Below is a small trained network, with its code and all its weights. Each question gives an input and a class and asks what happens when units are switched off, that is, made to give their printed mean instead of their output.

import numpy as np


def w(rows, s, z=0):
    codes = np.array(rows[::2]) - 128.0
    scale = np.full(codes.shape[1], s)
    scale[-1] = z or s
    return codes * scale


def f(y):
    return y / 2 * (1 + np.tanh(0.7978845608 * (y + 0.044715 * y**3)))


def log_softmax(a):
    a = a - a.max(-1, keepdims=True)
    return a - np.log(np.exp(a).sum(-1, keepdims=True))


def net(x, mask):
    res = np.array(x, float).reshape(1, 8) / 4 @ E
    y = f(res @ A[0][:, :-1].T + A[0][:, -1])
    res = res + np.where(mask, y, B[0][:, -1]) @ B[0][:, :-1]
    return log_softmax(res[-1] @ U[:, :-1].T + U[:, -1])


A, B = {}, {}
E = w([
[147,175,191,147,93,98,166,132,130],'x0',
[146,72,178,161,202,170,198,137,88],'x1',
[147,154,102,148,176,67,139,131,106],'x2',
[163,68,173,141,143,63,56,123,59],'x3',
[188,85,181,157,113,68,112,89,216],'x4',
[25,174,140,69,157,88,153,136,150],'x5',
[108,185,138,188,138,133,137,113,186],'x6',
[149,137,128,110,68,130,120,247,75],'x7',
],0.011)
A[0] = w([
[182,67,122,151,73,154,78,113,149,58],'neuron 1',
[157,129,122,162,119,92,103,101,180,154],'neuron 2',
[191,117,221,133,142,46,141,103,159,149],'neuron 3',
[103,182,117,92,81,85,134,120,145,190],'neuron 4',
[120,149,149,155,108,97,107,152,52,1],'neuron 5',
[99,98,122,140,127,72,56,149,178,216],'neuron 6',
[120,80,141,76,120,141,127,162,71,143],'neuron 7',
[139,149,117,91,177,105,19,114,149,88],'neuron 8',
[116,95,170,146,91,52,10,82,197,154],'neuron 9',
[202,53,179,155,169,98,119,118,95,50],'neuron 10',
[137,191,153,145,151,82,140,146,64,49],'neuron 11',
[95,91,98,90,107,155,108,169,88,140],'neuron 12',
[120,183,97,129,94,156,151,102,113,141],'neuron 13',
[193,115,215,134,162,73,177,114,144,101],'neuron 14',
[155,126,88,183,167,195,242,133,149,167],'neuron 15',
[16,194,171,112,244,104,165,120,116,163],'neuron 16',
[161,138,144,166,100,93,78,95,161,86],'neuron 17',
[127,120,20,118,179,77,79,60,119,80],'neuron 18',
[128,134,59,97,194,97,89,86,126,86],'neuron 19',
[116,120,87,168,156,164,189,135,141,119],'neuron 20',
[55,251,84,84,98,149,156,131,178,201],'neuron 21',
[131,84,132,129,125,192,146,78,213,174],'neuron 22',
],0.011,0.0032)
B[0] = w([
[86,96,96,113,174,142,160,77,225,191],'neuron 1',
[132,109,205,141,133,172,134,153,157,186],'neuron 2',
[201,175,170,171,93,140,113,168,158,225],'neuron 3',
[149,165,117,148,137,162,44,122,156,183],'neuron 4',
[80,71,109,85,142,96,147,108,96,158],'neuron 5',
[148,166,165,154,182,137,133,140,111,192],'neuron 6',
[164,67,143,83,124,198,105,137,49,189],'neuron 7',
[136,187,111,157,159,114,95,71,116,176],'neuron 8',
[225,165,172,222,147,135,156,113,143,242],'neuron 9',
[131,212,119,127,69,161,82,152,134,216],'neuron 10',
[116,90,125,102,213,126,100,133,210,158],'neuron 11',
[216,110,95,88,106,145,92,169,46,191],'neuron 12',
[117,150,140,137,127,167,99,127,165,165],'neuron 13',
[146,206,152,164,49,173,54,205,72,209],'neuron 14',
[173,191,159,187,189,107,76,70,144,219],'neuron 15',
[33,44,118,90,196,54,172,41,239,247],'neuron 16',
[153,101,196,135,129,165,131,126,155,184],'neuron 17',
[60,200,60,32,156,84,154,63,142,188],'neuron 18',
[90,119,50,67,138,153,141,81,117,172],'neuron 19',
[163,137,170,237,102,104,157,97,179,176],'neuron 20',
[79,205,97,81,65,139,65,168,255,251],'neuron 21',
[117,52,146,116,202,98,156,106,191,203],'neuron 22',
],0.0086,0.015)
U = w([
[69,232,124,107,101,120,113,145,204,202],'0',
[61,2,125,48,121,134,131,162,98,79],'1',
[33,100,117,142,53,70,224,157,130,1],'2',
[125,152,73,69,120,131,134,131,50,72],'3',
[43,66,133,117,210,96,192,37,192,214],'4',
[206,136,200,222,137,134,133,145,129,165],'5',
],0.0098,0.0033)

Each question gives the input, the list of numbers given to net, and the class t.
The units are the neurons (one row each of A and B). Each row of codes is followed by its name. A weight is (code - 128) times the scale printed after its matrix; where a second scale follows, it is the last column's (A, B and U).
mask holds one flag per neuron, in row order. A switched-off neuron (its flag False) gives its mean, the last column of its row in B, instead of its output. The means were averaged over made-up inputs and are rounded, as every weight is.
A unit's drop is (log p(t) with every unit on - log p(t) with that unit switched off) / (log p(t) with every unit on - log p(t) with every unit switched off).
The circuit of an input: a set's keep is (log p(t) with only the set's units on - log p(t) with every unit switched off) / (log p(t) with every unit on - log p(t) with every unit switched off). Starting from the 12 units with the biggest drops (on a tie, the unit counted first), units are removed one at a time, each time the one whose removal leaves the highest keep (on an exact tie, the one counted first), for as long as the keep stays at least 0.8.
units of the circuit, in order: the units of the circuit, biggest drop first
top k neurons: the k neurons with the biggest drops, biggest first
drop of u: that unit's drop, to one decimal
input [5,-4,4,4,-3,-4,0,-1], class 5: units of the circuit, in order => neuron 21
input [-6,0,4,7,-3,0,-1,-3], class 3: top 2 neurons => neuron 16; neuron 22
input [-4,-7,-5,-3,6,-2,8,-4], class 4: top 4 neurons => neuron 22; neuron 14; neuron 1; neuron 10
input [3,0,4,4,1,-6,-7,5], class 3: top 2 neurons => neuron 9; neuron 5
input [1,-5,1,3,-5,1,8,-7], class 4: top 3 neurons => neuron 16; neuron 14; neuron 10
input [-6,-8,-4,0,3,-4,-4,4], class 5: top 3 neurons => neuron 16; neuron 9; neuron 21
input [-1,-1,-8,-3,-4,-3,8,-7], class 4: top 4 neurons => neuron 22; neuron 14; neuron 10; neuron 3
input [-1,0,8,8,-8,-2,-7,7], class 1: top 2 neurons => neuron 5; neuron 11
input [7,-8,-8,-7,5,-8,-5,-6], class 4: top 2 neurons => neuron 1; neuron 22
input [5,-4,-8,1,-6,5,-8,6], class 3: top 2 neurons => neuron 16; neuron 12
input [-5,2,5,1,4,-2,-1,-2], class 0: top 3 neurons => neuron 18; neuron 10; neuron 19
input [7,8,-2,8,-6,3,8,6], class 4: top 2 neurons => neuron 16; neuron 11
input [-7,4,-2,-4,1,-8,1,1], class 4: top 2 neurons => neuron 1; neuron 14
input [-5,5,-1,5,1,8,6,5], class 4: units of the circuit, in order => neuron 16
input [-8,8,-5,7,-8,7,-6,-4], class 1: drop of neuron 12 => 0.3
input [2,7,-3,5,-4,-7,-7,3], class 1: drop of neuron 7 => 0.2
input [6,-7,-6,0,6,6,2,-3], class 5: drop of neuron 9 => 0.9
